Below are the code and all the weights of a small trained network. Each question names an input and a class and asks about switching units off, where a switched-off unit gives its printed mean instead of its output.

import numpy as np


def w(rows, s, z=0):
    codes = np.array(rows[::2]) - 128.0
    scale = np.full(codes.shape[1], s)
    scale[-1] = z or s
    return codes * scale


def f(y):
    return y / 2 * (1 + np.tanh(0.7978845608 * (y + 0.044715 * y**3)))


def log_softmax(a):
    a = a - a.max(-1, keepdims=True)
    return a - np.log(np.exp(a).sum(-1, keepdims=True))


def net(x, mask):
    res = np.array(x, float).reshape(1, 6) / 4 @ E
    y = f(res @ A[0][:, :-1].T + A[0][:, -1])
    res = res + np.where(mask, y, B[0][:, -1]) @ B[0][:, :-1]
    return log_softmax(res[-1] @ U[:, :-1].T + U[:, -1])


A, B = {}, {}
E = w([
[107,136,176,145,240],'x0',
[179,103,148,138,2],'x1',
[184,59,226,125,155],'x2',
[196,231,122,75,138],'x3',
[48,189,226,115,91],'x4',
[140,152,118,248,123],'x5',
],0.0096)
A[0] = w([
[109,168,113,184,140,143],'neuron 0',
[123,78,112,107,187,6],'neuron 1',
[164,99,143,139,71,140],'neuron 2',
[111,137,90,107,138,65],'neuron 3',
[90,138,187,218,137,148],'neuron 4',
[135,140,100,157,135,169],'neuron 5',
[100,79,144,108,168,35],'neuron 6',
[158,176,162,67,150,114],'neuron 7',
[97,184,88,88,92,125],'neuron 8',
[99,189,80,106,74,138],'neuron 9',
[159,146,168,163,94,53],'neuron 10',
[185,76,53,145,88,226],'neuron 11',
[214,90,44,144,65,158],'neuron 12',
[151,102,142,134,61,165],'neuron 13',
[178,187,153,59,142,153],'neuron 14',
[185,222,140,80,154,162],'neuron 15',
[98,76,118,191,96,129],'neuron 16',
[84,100,153,70,94,20],'neuron 17',
[95,195,70,99,61,154],'neuron 18',
[98,147,178,207,126,230],'neuron 19',
[93,88,136,162,86,137],'neuron 20',
[99,195,75,108,64,154],'neuron 21',
[74,151,147,108,157,95],'neuron 22',
[148,118,132,104,200,2],'neuron 23',
[111,169,78,96,80,144],'neuron 24',
[200,97,93,138,70,53],'neuron 25',
[165,98,162,122,135,25],'neuron 26',
[65,61,228,53,68,181],'neuron 27',
[139,175,147,104,98,25],'neuron 28',
[126,115,150,158,2,152],'neuron 29',
],0.012,0.0052)
B[0] = w([
[133,102,146,141,132,167],'neuron 0',
[65,140,87,129,143,153],'neuron 1',
[153,161,110,130,127,187],'neuron 2',
[104,120,112,141,120,140],'neuron 3',
[74,102,181,151,146,192],'neuron 4',
[118,109,154,131,140,153],'neuron 5',
[125,115,66,153,125,152],'neuron 6',
[163,152,161,136,121,179],'neuron 7',
[84,154,110,172,135,185],'neuron 8',
[100,153,95,165,124,197],'neuron 9',
[90,145,115,147,139,152],'neuron 10',
[162,76,145,160,161,222],'neuron 11',
[183,48,134,182,153,230],'neuron 12',
[150,166,120,113,121,196],'neuron 13',
[142,172,171,133,115,197],'neuron 14',
[120,145,204,108,137,214],'neuron 15',
[126,158,183,103,140,188],'neuron 16',
[179,115,125,83,140,158],'neuron 17',
[113,157,98,169,131,215],'neuron 18',
[91,118,187,147,162,202],'neuron 19',
[133,143,151,106,153,181],'neuron 20',
[90,155,81,186,110,210],'neuron 21',
[155,101,98,150,128,166],'neuron 22',
[88,166,109,90,106,157],'neuron 23',
[124,148,104,185,120,188],'neuron 24',
[175,66,99,134,126,185],'neuron 25',
[137,140,104,139,89,141],'neuron 26',
[209,130,120,6,151,248],'neuron 27',
[73,122,118,118,135,143],'neuron 28',
[128,213,121,103,92,243],'neuron 29',
],0.013)
U = w([
[84,131,119,197,117,175],'0',
[145,88,165,122,138,225],'1',
[116,203,153,99,100,148],'2',
[72,104,60,96,127,113],'3',
[195,105,102,122,109,59],'4',
[99,99,121,121,35,1],'5',
[87,89,131,128,11,42],'6',
],0.013,0.0068)

Each question gives the input, the list of numbers given to net, and the class t.
The units are the neurons (one row each of A and B). Each row of codes is followed by its name. A weight is (code - 128) times the scale printed after its matrix; where a second scale follows, it is the last column's (A, B and U).
mask holds one flag per neuron, in row order. A switched-off neuron (its flag False) gives its mean, the last column of its row in B, instead of its output. The means were averaged over made-up inputs and are rounded, as every weight is.
A unit's drop is (log p(t) with every unit on - log p(t) with that unit switched off) / (log p(t) with every unit on - log p(t) with every unit switched off).
The circuit of an input: a set's keep is (log p(t) with only the set's units on - log p(t) with every unit switched off) / (log p(t) with every unit on - log p(t) with every unit switched off). Starting from the 12 units with the biggest drops (on a tie, the unit counted first), units are removed one at a time, each time the one whose removal leaves the highest keep (on an exact tie, the one counted first), for as long as the keep stays at least 0.8.
units of the circuit, in order: the units of the circuit, biggest drop first
unit that matters most: the unit with the biggest drop
top k neurons: the k neurons with the biggest drops, biggest first
drop when u is switched off: that unit's drop, to one decimal
input [-8,4,7,-2,6,-5], class 4: units of the circuit, in order	[neuron 27]
input [-8,-1,-2,6,-7,7], class 0: top 2 neurons	[neuron 27; neuron 21]
input [4,3,0,6,-5,-3], class 1: units of the circuit, in order	[neuron 29; neuron 15]
input [1,1,6,0,-3,-4], class 4: units of the circuit, in order	[neuron 19; neuron 4]
input [4,2,1,6,-8,-7], class 1: units of the circuit, in order	[neuron 15; neuron 29]
input [6,0,-1,4,2,6], class 1: top 2 neurons	[neuron 21; neuron 29]
input [-4,5,-4,-6,-1,0], class 4: units of the circuit, in order	[neuron 12; neuron 25]
input [-5,-7,8,-5,5,-6], class 4: units of the circuit, in order	[neuron 27; neuron 6]
input [3,6,-8,-7,8,5], class 2: top 2 neurons	[neuron 29; neuron 16]
input [6,8,3,-4,6,0], class 2: top 2 neurons	[neuron 29; neuron 12]
input [-2,3,6,2,1,-2], class 4: top 2 neurons	[neuron 27; neuron 16]
input [3,-4,0,1,2,8], class 1: top 2 neurons	[neuron 21; neuron 18]
input [3,5,6,-3,2,-1], class 2: top 2 neurons	[neuron 12; neuron 11]
input [7,-2,8,-1,-3,5], class 0: units of the circuit, in order	[neuron 27]
input [6,1,-4,-3,3,1], class 1: top 2 neurons	[neuron 21; neuron 18]
input [-3,2,-5,-7,4,5], class 2: top 4 neurons	[neuron 29; neuron 16; neuron 20; neuron 12]
input [-5,0,-8,-8,8,-1], class 2: top 2 neurons	[neuron 27; neuron 29]
input [2,-8,-6,8,-5,3], class 0: top 2 neurons	[neuron 27; neuron 29]
input [-1,-3,-6,-1,4,-6], class 0: drop when neuron 9 is switched off	0.1
input [-1,-4,7,-3,8,-8], class 4: drop when neuron 27 is switched off	0.4
input [-5,-7,1,-3,3,4], class 1: unit that matters most	neuron 21
input [-1,3,-4,7,4,3], class 0: drop when neuron 27 is switched off	0.3
input [5,1,-4,-2,-5,7], class 1: drop when neuron 21 is switched off	0.1
